Here is a tiny trained network, its code and every weight. The questions are about switching its units off for an input and a class, where a switched-off unit gives its printed mean instead of its output.

import numpy as np


def w(rows, s, z=0):
    codes = np.array(rows[::2]) - 128.0
    scale = np.full(codes.shape[1], s)
    scale[-1] = z or s
    return codes * scale


def norm(h):
    return h / np.sqrt((h * h).mean(-1, keepdims=True) + 1e-5)


def f(y):
    return y / 2 * (1 + np.tanh(0.7978845608 * (y + 0.044715 * y**3)))


def log_softmax(a):
    a = a - a.max(-1, keepdims=True)
    return a - np.log(np.exp(a).sum(-1, keepdims=True))


def net(x, mask):
    res = np.array(x, float).reshape(1, 7) / 4 @ E
    u = 0
    for l in range(3):
        y = f(norm(res) @ A[l][:, :-1].T + A[l][:, -1])
        res = res + np.where(mask[u : u + 4], y, B[l][:, -1]) @ B[l][:, :-1]
        u += 4
    return log_softmax(norm(res)[-1] @ U[:, :-1].T + U[:, -1])


A, B = {}, {}
E = w([
[72,87,124,138,167,87,194,46,124],'x0',
[128,133,160,158,167,74,203,103,131],'x1',
[132,175,185,190,48,169,119,125,163],'x2',
[206,163,191,155,169,138,146,175,120],'x3',
[103,108,104,196,120,119,187,137,164],'x4',
[158,138,154,75,144,115,136,130,86],'x5',
[150,195,253,153,86,99,183,89,132],'x6',
],0.0056)
A[0] = w([
[148,130,75,50,90,165,3,173,75,3],'0.n1',
[49,117,116,154,61,86,130,9,147,23],'0.n2',
[100,94,53,71,194,121,147,123,118,52],'0.n3',
[130,112,19,236,81,160,98,188,168,39],'0.n4',
],0.0051,0.003)
B[0] = w([
[97,156,121,62,72,153,46,62,113,254],'0.n1',
[85,189,108,83,79,183,218,111,133,205],'0.n2',
[192,90,149,103,135,79,150,124,99,212],'0.n3',
[120,96,172,176,167,146,99,164,254,217],'0.n4',
],0.0089,0.0028)
A[1] = w([
[103,200,173,188,37,199,75,130,159,125],'1.n1',
[181,38,52,100,243,23,177,85,82,73],'1.n2',
[219,253,234,194,125,120,128,135,83,3],'1.n3',
[169,248,224,156,144,145,136,167,111,25],'1.n4',
],0.005,0.0027)
B[1] = w([
[138,65,118,67,224,49,146,150,72,251],'1.n1',
[101,110,65,120,210,116,162,209,28,253],'1.n2',
[255,141,183,213,74,171,145,164,58,224],'1.n3',
[170,152,171,178,128,91,82,103,57,199],'1.n4',
],0.0061,0.0038)
A[2] = w([
[98,97,88,82,89,180,99,79,117,111],'2.n1',
[141,127,125,214,166,109,199,139,127,104],'2.n2',
[194,158,222,179,112,99,114,120,75,4],'2.n3',
[132,183,89,57,95,180,2,148,98,38],'2.n4',
],0.0068,0.0022)
B[2] = w([
[163,155,169,150,81,94,114,122,132,189],'2.n1',
[140,133,126,65,102,147,49,128,128,207],'2.n2',
[169,180,202,206,82,174,137,182,101,252],'2.n3',
[224,76,96,34,62,84,39,2,157,248],'2.n4',
],0.0087,0.0045)
U = w([
[187,95,111,44,67,112,20,54,122,204],'0',
[97,81,129,211,155,172,76,192,233,18],'1',
[32,182,122,129,46,147,230,55,122,1],'2',
[204,190,233,216,87,166,133,176,45,239],'3',
[121,75,64,94,225,92,166,172,8,157],'4',
],0.011,0.0011)

Each question gives the input, the list of numbers given to net, and the class t.
The units are the neurons (one row each of A and B). Each row of codes is followed by its name. A weight is (code - 128) times the scale printed after its matrix; where a second scale follows, it is the last column's (A, B and U).
mask holds one flag per neuron, layer by layer. A switched-off neuron (its flag False) gives its mean, the last column of its row in B, instead of its output. The means were averaged over made-up inputs and are rounded, as every weight is.
A unit's drop is (log p(t) with every unit on - log p(t) with that unit switched off) / (log p(t) with every unit on - log p(t) with every unit switched off).
The circuit of an input: a set's keep is (log p(t) with only the set's units on - log p(t) with every unit switched off) / (log p(t) with every unit on - log p(t) with every unit switched off). Starting from all 12 units, units are removed one at a time, each time the one whose removal leaves the highest keep (on an exact tie, the one counted first), for as long as the keep stays at least 0.8.
circuit, biggest first: the units of the circuit, biggest drop first
k most important neurons: the k neurons with the biggest drops, biggest first
k most important neurons of layer l: the k neurons of layer l with the biggest drops, biggest first
drop of u: that unit's drop, to one decimal
input [0,-5,5,-5,4,-8,0], class 1: circuit, biggest first => (0.n4)
input [5,-4,-4,4,-7,6,3], class 3: circuit, biggest first => (0.n1; 2.n4)
input [-5,3,-4,-4,-1,-7,-1], class 1: 2 most important neurons => (0.n4; 2.n4)
input [2,4,2,3,-8,7,-3], class 3: circuit, biggest first => (2.n3; 1.n1)
input [3,7,-3,-7,-3,-6,-3], class 4: 2 most important neurons => (1.n2; 0.n3)
input [-3,-1,-7,-1,1,2,1], class 4: 3 most important neurons => (0.n3; 1.n2; 0.n2)
input [0,8,0,6,5,-5,-7], class 1: 2 most important neurons => (0.n4; 1.n1)
input [8,4,1,-4,-5,5,2], class 2: 2 most important neurons => (0.n2; 1.n1)
input [0,-4,4,-4,5,3,-4], class 1: 2 most important neurons => (0.n4; 2.n4)
input [6,-6,-6,-3,4,-8,-3], class 4: 2 most important neurons of layer 0 => (0.n3; 0.n1)
input [1,3,1,-5,6,-5,-3], class 1: 2 most important neurons => (0.n4; 0.n1)
input [0,-4,-6,1,-4,-1,6], class 3: 2 most important neurons of layer 0 => (0.n1; 0.n2)
input [-8,-7,-1,5,-3,4,2], class 0: 2 most important neurons => (2.n4; 0.n1)
input [-3,1,-3,7,8,-4,-6], class 1: circuit, biggest first => (0.n4)
input [-4,8,4,4,8,3,-5], class 1: 2 most important neurons of layer 0 => (0.n4; 0.n3)
input [1,1,1,-1,8,3,2], class 2: drop of 2.n4 => 0.2
input [-7,6,8,1,3,-7,-3], class 1: drop of 0.n4 => 0.8
input [1,-8,-7,-3,7,-8,8], class 2: drop of 0.n2 => 0.6
input [-1,6,1,8,4,-2,-8], class 1: drop of 2.n3 => 0.0
input [2,-2,1,-2,-4,-6,2], class 2: circuit, biggest first => (0.n2)
input [7,-7,-1,-6,-7,-2,4], class 2: 2 most important neurons of layer 0 => (0.n2; 0.n1)
